Below are the code and all the weights of a small trained network. Each question names an input and a class and asks about switching units off, where a switched-off unit gives its printed mean instead of its output.

import numpy as np


def w(rows, s, z=0):
    codes = np.array(rows[::2]) - 128.0
    scale = np.full(codes.shape[1], s)
    scale[-1] = z or s
    return codes * scale


def f(y):
    return y / 2 * (1 + np.tanh(0.7978845608 * (y + 0.044715 * y**3)))


def log_softmax(a):
    a = a - a.max(-1, keepdims=True)
    return a - np.log(np.exp(a).sum(-1, keepdims=True))


def net(x, mask):
    res = np.array(x, float).reshape(1, 3) / 4 @ E
    y = f(res @ A[0][:, :-1].T + A[0][:, -1])
    res = res + np.where(mask, y, B[0][:, -1]) @ B[0][:, :-1]
    return log_softmax(res[-1] @ U[:, :-1].T + U[:, -1])


A, B = {}, {}
E = w([
[56,192,100,197,13,164],'x0',
[131,126,1,92,106,79],'x1',
[175,84,151,226,42,38],'x2',
],0.0083)
A[0] = w([
[166,89,107,155,94,93,198],'N1',
[214,71,139,99,158,121,98],'N2',
[73,180,128,65,161,188,94],'N3',
[166,133,55,75,84,94,149],'N4',
[104,149,124,88,146,167,101],'N5',
[156,64,135,99,151,125,51],'N6',
[128,162,8,83,129,85,198],'N7',
[102,158,124,76,155,183,87],'N8',
[143,135,38,104,110,70,69],'N9',
[188,110,132,103,184,112,98],'N10',
[102,181,127,82,159,157,77],'N11',
[129,168,223,161,149,148,88],'N12',
[174,93,140,95,171,108,97],'N13',
[145,139,43,106,126,80,148],'N14',
[74,202,116,167,79,195,102],'N15',
[94,169,112,213,90,108,94],'N16',
[205,83,153,90,169,111,105],'N17',
[124,141,170,113,152,231,77],'N18',
[172,60,141,85,162,114,105],'N19',
[63,213,101,194,94,159,68],'N20',
[79,146,117,64,149,207,85],'N21',
[149,144,255,152,131,175,252],'N22',
[177,97,173,192,96,78,108],'N23',
[150,80,151,186,93,70,120],'N24',
],0.0091,0.0036)
B[0] = w([
[149,171,110,96,157,104,187],'N1',
[123,100,65,120,76,150,193],'N2',
[131,110,95,61,131,64,223],'N3',
[179,157,116,121,139,148,195],'N4',
[128,130,100,96,152,91,171],'N5',
[106,78,76,135,107,156,155],'N6',
[194,188,127,171,161,174,247],'N7',
[137,118,99,81,158,73,193],'N8',
[180,143,109,138,175,163,186],'N9',
[113,82,82,146,74,165,187],'N10',
[106,107,80,85,154,50,180],'N11',
[254,174,52,167,190,196,185],'N12',
[102,88,82,151,74,167,182],'N13',
[194,184,111,145,171,190,197],'N14',
[144,80,45,100,78,165,219],'N15',
[111,92,79,98,110,128,190],'N16',
[122,76,112,120,69,167,203],'N17',
[162,146,95,116,145,115,190],'N18',
[112,97,86,146,73,160,193],'N19',
[114,63,74,134,72,166,211],'N20',
[137,118,81,80,134,61,217],'N21',
[219,185,106,144,166,185,254],'N22',
[113,135,35,41,205,37,203],'N23',
[148,115,56,45,170,49,199],'N24',
],0.0081,0.0075)
U = w([
[123,122,102,74,146,24,124],'0',
[115,66,94,136,3,183,123],'1',
[174,198,119,163,173,192,103],'2',
[121,162,153,131,110,136,247],'3',
[61,116,158,134,111,106,106],'4',
[119,117,164,173,90,98,102],'5',
[66,114,164,165,122,106,109],'6',
[54,134,181,150,125,113,105],'7',
],0.012,0.014)

Each question gives the input, the list of numbers given to net, and the class t.
The units are the neurons (one row each of A and B). Each row of codes is followed by its name. A weight is (code - 128) times the scale printed after its matrix; where a second scale follows, it is the last column's (A, B and U).
mask holds one flag per neuron, in row order. A switched-off neuron (its flag False) gives its mean, the last column of its row in B, instead of its output. The means were averaged over made-up inputs and are rounded, as every weight is.
A unit's drop is (log p(t) with every unit on - log p(t) with that unit switched off) / (log p(t) with every unit on - log p(t) with every unit switched off).
The circuit of an input: a set's keep is (log p(t) with only the set's units on - log p(t) with every unit switched off) / (log p(t) with every unit on - log p(t) with every unit switched off). Starting from the 12 units with the biggest drops (on a tie, the unit counted first), units are removed one at a time, each time the one whose removal leaves the highest keep (on an exact tie, the one counted first), for as long as the keep stays at least 0.8.
units of the circuit, in order: the units of the circuit, biggest drop first
unit that matters most: the unit with the biggest drop
top k neurons: the k neurons with the biggest drops, biggest first
drop when u is switched off: that unit's drop, to one decimal
input [6,-8,4], class 2: units of the circuit, in order => [N22]
input [5,6,-3], class 2: top 2 neurons => [N7, N14]
input [7,-1,8], class 0: top 2 neurons => [N23, N24]
input [-1,-3,-2], class 3: top 2 neurons => [N7, N14]
input [0,-8,-8], class 0: top 4 neurons => [N3, N21, N11, N8]
input [3,-8,-8], class 0: top 2 neurons => [N3, N21]
input [1,-7,-7], class 0: top 2 neurons => [N3, N21]
input [4,4,4], class 0: top 2 neurons => [N22, N24]
input [-1,-6,8], class 0: top 2 neurons => [N23, N24]
input [5,-7,5], class 2: top 2 neurons => [N22, N12]
input [3,-8,8], class 0: top 3 neurons => [N23, N24, N7]
input [-3,2,-3], class 3: top 4 neurons => [N23, N24, N15, N20]
input [-2,3,0], class 3: top 2 neurons => [N22, N12]
input [-4,-3,2], class 1: unit that matters most => N7
input [3,1,3], class 3: top 2 neurons => [N3, N21]
input [-5,-1,-4], class 1: drop when N23 is switched off => 0.2
input [5,-6,7], class 0: drop when N23 is switched off => 0.6
input [-8,4,7], class 1: drop when N10 is switched off => 0.3
